Here is a tiny trained network, its code and every weight. The questions are about switching its units off for an input and a target symbol, where a switched-off unit gives its printed mean instead of its output.

import numpy as np


def w(rows, s, z=0):
    codes = np.array(rows[::2]) - 128.0
    scale = np.full(codes.shape[1], s)
    scale[-1] = z or s
    return codes * scale


def f(y):
    return np.maximum(y, 0)


def softmax(a):
    e = np.exp(a - a.max(-1, keepdims=True))
    return e / e.sum(-1, keepdims=True)


def log_softmax(a):
    a = a - a.max(-1, keepdims=True)
    return a - np.log(np.exp(a).sum(-1, keepdims=True))


def net(x, mask):
    ids = ['ΘΠΣΨβζμτ'.index(c) for c in x.split()]
    T = len(ids)
    res = E[ids] + P[:T]
    u = 0
    for l in range(2):
        q, k, v = (res @ M[l].T for M in (Q, K, V))
        z = softmax(np.where(np.tri(T) > 0, q @ k.T / 4**0.5, -1e9)) @ v
        res = res + np.where(mask[u], z, O[l][:, -1]) @ O[l][:, :-1]
        u += 1
        y = f(res @ A[l][:, :-1].T + A[l][:, -1])
        res = res + np.where(mask[u : u + 4], y, B[l][:, -1]) @ B[l][:, :-1]
        u += 4
    return log_softmax(res[-1] @ U[:, :-1].T + U[:, -1])


Q, K, V, O, A, B = {}, {}, {}, {}, {}, {}
E = w([
[204,56,151],'Θ',
[162,72,182],'Π',
[96,133,254],'Σ',
[150,63,151],'Ψ',
[93,76,163],'β',
[56,54,86],'ζ',
[146,60,126],'μ',
[121,249,97],'τ',
],0.014)
P = w([
[83,222,158],'0',
[86,237,155],'1',
[98,196,141],'2',
[121,139,145],'3',
[109,108,157],'4',
[111,83,156],'5',
[105,53,158],'6',
[96,17,145],'7',
[40,3,140],'8',
[19,87,20],'9',
],0.005)
Q[0] = w([
[247,162,94],'L0H1',
[85,141,99],'L0H1',
[93,240,115],'L0H1',
[77,142,249],'L0H1',
],0.011)
K[0] = w([
[68,2,240],'L0H1',
[165,233,148],'L0H1',
[83,238,61],'L0H1',
[196,160,121],'L0H1',
],0.0061)
V[0] = w([
[59,255,110],'L0H1',
[137,7,113],'L0H1',
[224,75,161],'L0H1',
[167,27,237],'L0H1',
],0.0077)
O[0] = w([
[254,74,126,82],'L0H1',
[50,204,165,178],'L0H1',
[13,221,117,130],'L0H1',
[14,165,54,254],'L0H1',
],0.0076,0.0027)
A[0] = w([
[168,251,120,254],'L0N1',
[229,127,123,91],'L0N2',
[52,163,120,142],'L0N3',
[110,94,122,193],'L0N4',
],0.012,0.004)
B[0] = w([
[246,45,115,150],'L0N1',
[20,148,133,186],'L0N2',
[130,196,63,247],'L0N3',
[2,76,172,183],'L0N4',
],0.0055,0.011)
Q[1] = w([
[93,254,100],'L1H1',
[117,118,121],'L1H1',
[172,244,142],'L1H1',
[208,34,111],'L1H1',
],0.0072)
K[1] = w([
[36,86,207],'L1H1',
[121,129,27],'L1H1',
[126,67,143],'L1H1',
[255,105,107],'L1H1',
],0.0052)
V[1] = w([
[56,125,73],'L1H1',
[72,90,56],'L1H1',
[191,74,40],'L1H1',
[119,17,1],'L1H1',
],0.008)
O[1] = w([
[157,124,178,254],'L1H1',
[223,132,210,230],'L1H1',
[135,241,133,47],'L1H1',
[207,215,254,164],'L1H1',
],0.0079,0.0057)
A[1] = w([
[50,255,110,227],'L1N1',
[75,249,38,6],'L1N2',
[202,27,179,20],'L1N3',
[229,110,78,115],'L1N4',
],0.0072,0.0016)
B[1] = w([
[227,253,22,251],'L1N1',
[219,225,222,144],'L1N2',
[253,183,25,202],'L1N3',
[231,39,26,164],'L1N4',
],0.007,0.0033)
U = w([
[96,179,71,116],'Θ',
[101,178,105,167],'Π',
[185,123,251,214],'Σ',
[75,53,45,141],'Ψ',
[108,254,59,17],'β',
[110,172,117,149],'ζ',
[174,141,64,4],'μ',
[112,93,152,205],'τ',
],0.0096,0.0014)

Each question gives the input, a string of symbols that net reads in full, and the target symbol t.
The units are the heads (4 rows each of Q, K, V and O) and the neurons (one row each of A and B). Each row of codes is followed by its name. A weight is (code - 128) times the scale printed after its matrix; where a second scale follows, it is the last column's (O, A, B and U).
mask holds one flag per unit, layer by layer, with each layer's heads first. A switched-off unit (its flag False) gives its mean, the last column of its rows in O or B, instead of its output. The means were averaged over made-up inputs and are rounded, as every weight is.
A unit's drop is (log p(t) with every unit on - log p(t) with that unit switched off) / (log p(t) with every unit on - log p(t) with every unit switched off).
The circuit of an input: a set's keep is (log p(t) with only the set's units on - log p(t) with every unit switched off) / (log p(t) with every unit on - log p(t) with every unit switched off). Starting from all 10 units, units are removed one at a time, each time the one whose removal leaves the highest keep (on an exact tie, the one counted first), for as long as the keep stays at least 0.8.
circuit, biggest first: the units of the circuit, biggest drop first
unit that matters most: the unit with the biggest drop
top k neurons: the k neurons with the biggest drops, biggest first
k most important neurons of layer l: the k neurons of layer l with the biggest drops, biggest first
drop of u: that unit's drop, to one decimal
input Θ μ Θ Ψ Π Σ ζ Π ζ Ψ, target Σ: circuit, biggest first -> [L1H1; L0N4; L0H1]
input Σ Θ ζ ζ, target Σ: circuit, biggest first -> [L1H1; L0H1]
input ζ Π μ Σ β, target Ψ: circuit, biggest first -> [L1H1; L0H1]
input ζ Θ Π Σ Θ ζ Π Ψ ζ Π, target Σ: 2 most important neurons of layer 0 -> [L0N4; L0N1]
input Ψ Ψ τ Ψ τ Ψ Ψ ζ τ, target μ: unit that matters most -> L1N4
input ζ μ Σ Σ μ, target Ψ: circuit, biggest first -> [L1H1; L0H1]
input β Θ Θ Ψ, target β: top 2 neurons -> [L0N3; L1N1]
input β Ψ Θ ζ Π τ Π Θ, target β: top 3 neurons -> [L0N3; L1N1; L0N2]
input ζ Π Π τ Θ, target β: circuit, biggest first -> [L0H1; L1N1]
input Σ ζ β Π Ψ Σ β Θ ζ μ, target Σ: circuit, biggest first -> [L1H1; L0H1; L0N4]
input Π Θ Θ ζ, target β: top 2 neurons -> [L0N3; L1N1]
input Π β Θ μ Ψ Ψ Θ Π, target β: top 3 neurons -> [L0N3; L1N1; L0N2]
input β Θ Ψ, target β: 3 most important neurons of layer 0 -> [L0N3; L0N2; L0N4]
input μ ζ ζ β, target Σ: unit that matters most -> L1H1
input Σ Σ Θ, target Ψ: top 2 neurons -> [L0N3; L1N1]
input β Ψ Θ Ψ Π Θ β Θ Θ τ, target μ: 2 most important neurons of layer 1 -> [L1N4; L1N3]
input Π ζ Σ Θ ζ β ζ ζ Ψ, target Σ: drop of L0N4 -> 0.2
input μ Σ β, target Ψ: drop of L1H1 -> 0.9
input β Θ μ, target β: drop of L0N4 -> 0.1
input Π Θ β, target β: drop of L1N1 -> 0.6
input Ψ Θ Σ, target β: 2 most important neurons of layer 1 -> [L1N1; L1N2]
input Θ Θ β, target β: unit that matters most -> L0N3
